B =
array([[-24.0,   3.6,  -0.6,   4.7,   1.1, -21.9,  -6.0, -20.5,   0.0,
        -28.0,  12.4,  -1.6,  -4.1,  13.7,  -0.5,  31.0],
       [ 16.1,  -2.7,  -5.2,   3.5,   1.9,   6.2,   6.0,   0.5,   2.9,
         13.0,   4.2,  -0.7,   5.1, -19.2,   0.2, -24.2],
       [  2.5,  -8.4, -68.9,  -2.6,  -0.2,   6.4,   2.4,  -2.1,   5.4,
        -11.6,  -7.6,   0.2,   1.9,  20.8,  -3.6,  31.4],
       [ 48.2,   0.0,  29.8,   0.5,  -0.4,  29.7,  22.3, -10.9,   1.2,
         26.7,   4.3,  -0.4,  -2.6,  30.9,   0.2,  49.1]])
The second entry in reading order is 3.6
Find the entry just right of 26.7.
4.3
The entry just left of -0.2 -> -2.6
Find the entry just left of the largest entry.
0.2
Find the entry just right of 2.9.
13.0
Find the 1st entry in reading order.
-24.0
Find the entry just left of 5.4.
-2.1
Find the second smallest entry.
-28.0
The fifth entry in reading order is 1.1
The entry just right of -28.0: 12.4
The entry just right of 4.2 is -0.7
Find the entry just right of -8.4.
-68.9
The entry just right of 6.2 is 6.0
Find the entry just left of the smallest entry.
-8.4
Find the second largest entry.
48.2
Find the 3rd largest entry.
31.4

0.04,0.21,0.21,0.04,0.04,0.04,-0.07,-0.15,0.23,0.05,0.04,0.04,0.07,0.18,-0.04,0.05
0.06,-0.23,-0.25,0.05,0.05,0.05,0.06,0.02,-0.13,0.07,-0.04,0.06,-0.06,-0.02,0.04,0.06
0.03,0.22,0.26,0.03,0.03,0.03,-0.06,0.14,0.04,0.03,0.03,0.03,0.07,-0.32,-0.05,0.03
0.05,-0.01,-0.04,0.04,0.05,0.05,0.02,-0.14,0.02,0.06,-0.02,0.06,0.00,0.21,0.00,0.06
0.05,-0.01,-0.03,0.04,0.04,0.04,0.05,0.05,-0.17,0.06,-0.04,0.05,0.00,-0.13,0.00,0.05
0.06,-0.11,-0.14,0.05,0.05,0.05,0.04,-0.08,-0.03,0.07,-0.03,0.06,-0.03,0.13,0.02,0.06
0.05,-0.02,-0.01,0.04,0.04,0.05,-0.08,-0.06,0.28,0.06,0.06,0.05,0.01,0.10,-0.01,0.05
0.06,-0.23,-0.25,0.05,0.06,0.06,-0.01,-0.13,0.17,0.07,0.01,0.06,-0.05,0.26,0.04,0.07
0.05,-0.07,-0.05,0.04,0.04,0.05,-0.05,0.02,0.15,0.06,0.03,0.05,-0.01,-0.03,0.00,0.05
0.04,0.12,0.14,0.04,0.04,0.04,-0.07,-0.01,0.18,0.05,0.04,0.04,0.05,-0.03,-0.03,0.04
0.05,0.11,0.08,0.04,0.05,0.05,0.02,-0.11,-0.04,0.06,-0.02,0.05,0.03,0.12,-0.02,0.05
The second entry, reading row by row: 0.21
Which number is the entry in the top-right corner? 0.05
Which number is the 1st entry in reading order? 0.04
Which number is the bottom entry of the column that holds the largest entry? -0.04
The smallest entry in the last column -> 0.03
The third entry from the end, reading row by row: 0.12
Which number is the second entry on the main diagonal? -0.23
The fifth entry in reading order -> 0.04
Which number is the top entry of the column that holds the smallest entry? 0.18
The fifth entry from the end, reading row by row is 0.05
The second entry on the diagonal from the top-right corner is 0.04
The last entry, reading row by row is 0.05
Which number is the second-last entry, reading row by row? -0.02
The smallest entry in the first column: 0.03
Which number is the entry directly below 0.17? 0.15
Which number is the third entry on the main diagonal? 0.26
Which number is the entry just left of the smallest entry? 0.07
The entry directly below -0.17 -> -0.03
The bottom-left entry -> 0.05
The first entry in the row that holds the largest entry -> 0.05
The entry directly below the largest entry -> 0.17
The entry just left of 0.23 is -0.15
The third entry in reading order -> 0.21
Which number is the largest entry in the first row? 0.23
The entry just right of the largest entry: 0.06
